 1.73  4.21 -1.31  6.79
 2.63  2.97 -0.48  5.33
 3.61 -5.78  7.92 -4.07
-0.75 -0.57 -1.88 -1.27
 2.46  2.82 -2.06  3.62
-2.53  0.27 -2.40 -1.82
 2.82 -5.41  5.58 -3.19
 2.17  4.08 -1.38  6.21
-0.21  0.14 -0.23 -0.89
 4.61 -6.21  6.83 -4.19
 2.29 -4.39  4.39 -1.40
-0.96 -0.20 -1.32 -1.56
=>
 2.63  2.97 -0.48  5.33
-0.75 -0.57 -1.88 -1.27
-2.53  0.27 -2.40 -1.82
 2.17  4.08 -1.38  6.21
 4.61 -6.21  6.83 -4.19
-0.96 -0.20 -1.32 -1.56

-5.41 -7.51  0.06
 3.52 -2.77  4.55
=>
 3.52 -2.77  4.55

 6.38  3.26 -5.92  6.39 -3.45 -5.43 -3.29
 6.51  2.71 -5.67  6.61 -4.09 -4.73 -2.74
-3.67 -5.99  0.42 -4.51 -2.12  3.85  5.87
 0.20  0.34  0.00  0.33  0.18 -0.04 -0.22
 5.98  2.89 -4.92  5.98 -3.69 -5.64 -3.83
=>
 6.51  2.71 -5.67  6.61 -4.09 -4.73 -2.74
 0.20  0.34  0.00  0.33  0.18 -0.04 -0.22

 2.23 -0.13  6.31  0.27 -4.07 -3.89  2.94  3.39
 4.53  3.60  4.53  3.70 -5.01 -4.04 -1.74 -1.01
 0.37  2.40 -4.25  1.95  1.31  1.62 -4.05 -4.02
 3.07  0.85  6.59  1.18 -4.77 -4.45  2.08  2.72
 3.45  4.92 -1.49  4.54 -2.09 -1.25 -5.32 -4.70
-2.99 -1.02 -5.87 -1.32  4.36  3.99 -1.56 -1.98
-4.28 -3.39 -4.48 -3.48  4.80  3.81  1.74  1.06
-6.39 -6.59 -2.61 -6.36  5.86  4.55  4.98  3.83
=>
 4.53  3.60  4.53  3.70 -5.01 -4.04 -1.74 -1.01
 3.07  0.85  6.59  1.18 -4.77 -4.45  2.08  2.72
-2.99 -1.02 -5.87 -1.32  4.36  3.99 -1.56 -1.98
-6.39 -6.59 -2.61 -6.36  5.86  4.55  4.98  3.83

 7.00  5.59  3.74  5.85 -7.16 -6.70 -2.02 -0.52
 1.79 -1.11  4.92 -0.79 -3.75 -3.82  4.52  4.80
 1.69 -0.16  3.59  0.14 -2.84 -2.83  2.13  2.48
 2.24  0.42  3.63  0.73 -3.28 -3.26  1.70  2.18
 2.81  2.30  1.50  2.39 -2.84 -2.67 -0.92 -0.27
 5.92  4.07  4.32  4.39 -6.54 -6.23 -0.54  0.74
 3.20 -0.58  7.16 -0.02 -5.59 -5.55  4.64  5.24
 0.49 -0.59  1.78 -0.44 -1.23 -1.31  1.76  1.87
=>
 1.79 -1.11  4.92 -0.79 -3.75 -3.82  4.52  4.80
 2.24  0.42  3.63  0.73 -3.28 -3.26  1.70  2.18
 5.92  4.07  4.32  4.39 -6.54 -6.23 -0.54  0.74
 0.49 -0.59  1.78 -0.44 -1.23 -1.31  1.76  1.87

 5.41 -7.51  4.67
-4.16  1.16  4.71
 4.06 -5.39 -2.84
=>
-4.16  1.16  4.71

 0.00  3.82 -0.23 -4.54
-1.12  1.92 -0.22 -5.12
-2.59  0.42 -2.34 -5.12
 0.57  3.12  0.09 -6.06
-2.31  0.48 -3.34 -5.75
 1.19 -2.82  1.47  5.63
 2.74 -4.50  2.29  3.47
-4.24  3.32 -4.36  2.99
-6.24  5.16 -5.47  3.68
=>
-1.12  1.92 -0.22 -5.12
 0.57  3.12  0.09 -6.06
 1.19 -2.82  1.47  5.63
-4.24  3.32 -4.36  2.99

 3.68 -3.32 -6.24 -0.40  0.84  5.82  3.75
 4.25 -3.51 -6.26 -0.59  0.23  5.82  3.25
-1.93 -1.98  1.18 -6.78  2.47  6.03  2.61
-3.52  1.13  3.47 -4.95 -6.18  2.66 -3.40
-1.49 -2.02  0.47 -7.79  2.80  5.64  3.06
-2.08 -2.01  0.67 -8.24  2.42  6.47  2.50
 4.02 -0.31 -3.41  4.72  7.02 -2.87  2.69
-5.03  3.64  6.10  0.76  0.17 -4.86 -4.72
 4.00 -0.33 -3.87  4.59  6.77 -2.43  2.52
=>
 4.25 -3.51 -6.26 -0.59  0.23  5.82  3.25
-3.52  1.13  3.47 -4.95 -6.18  2.66 -3.40
-2.08 -2.01  0.67 -8.24  2.42  6.47  2.50
-5.03  3.64  6.10  0.76  0.17 -4.86 -4.72

 2.65 -4.75 -0.90 -4.39  0.18 -6.75  2.36
 2.20 -1.70  0.96 -3.08  0.40 -4.43 -3.63
-0.10 -1.09  0.75 -2.10  0.74 -0.04  1.78
-0.06  1.97 -0.66  2.10 -0.49 -0.78  0.85
-0.06 -1.40  0.28 -0.69 -0.07 -0.48  5.13
=>
 2.20 -1.70  0.96 -3.08  0.40 -4.43 -3.63
-0.06  1.97 -0.66  2.10 -0.49 -0.78  0.85
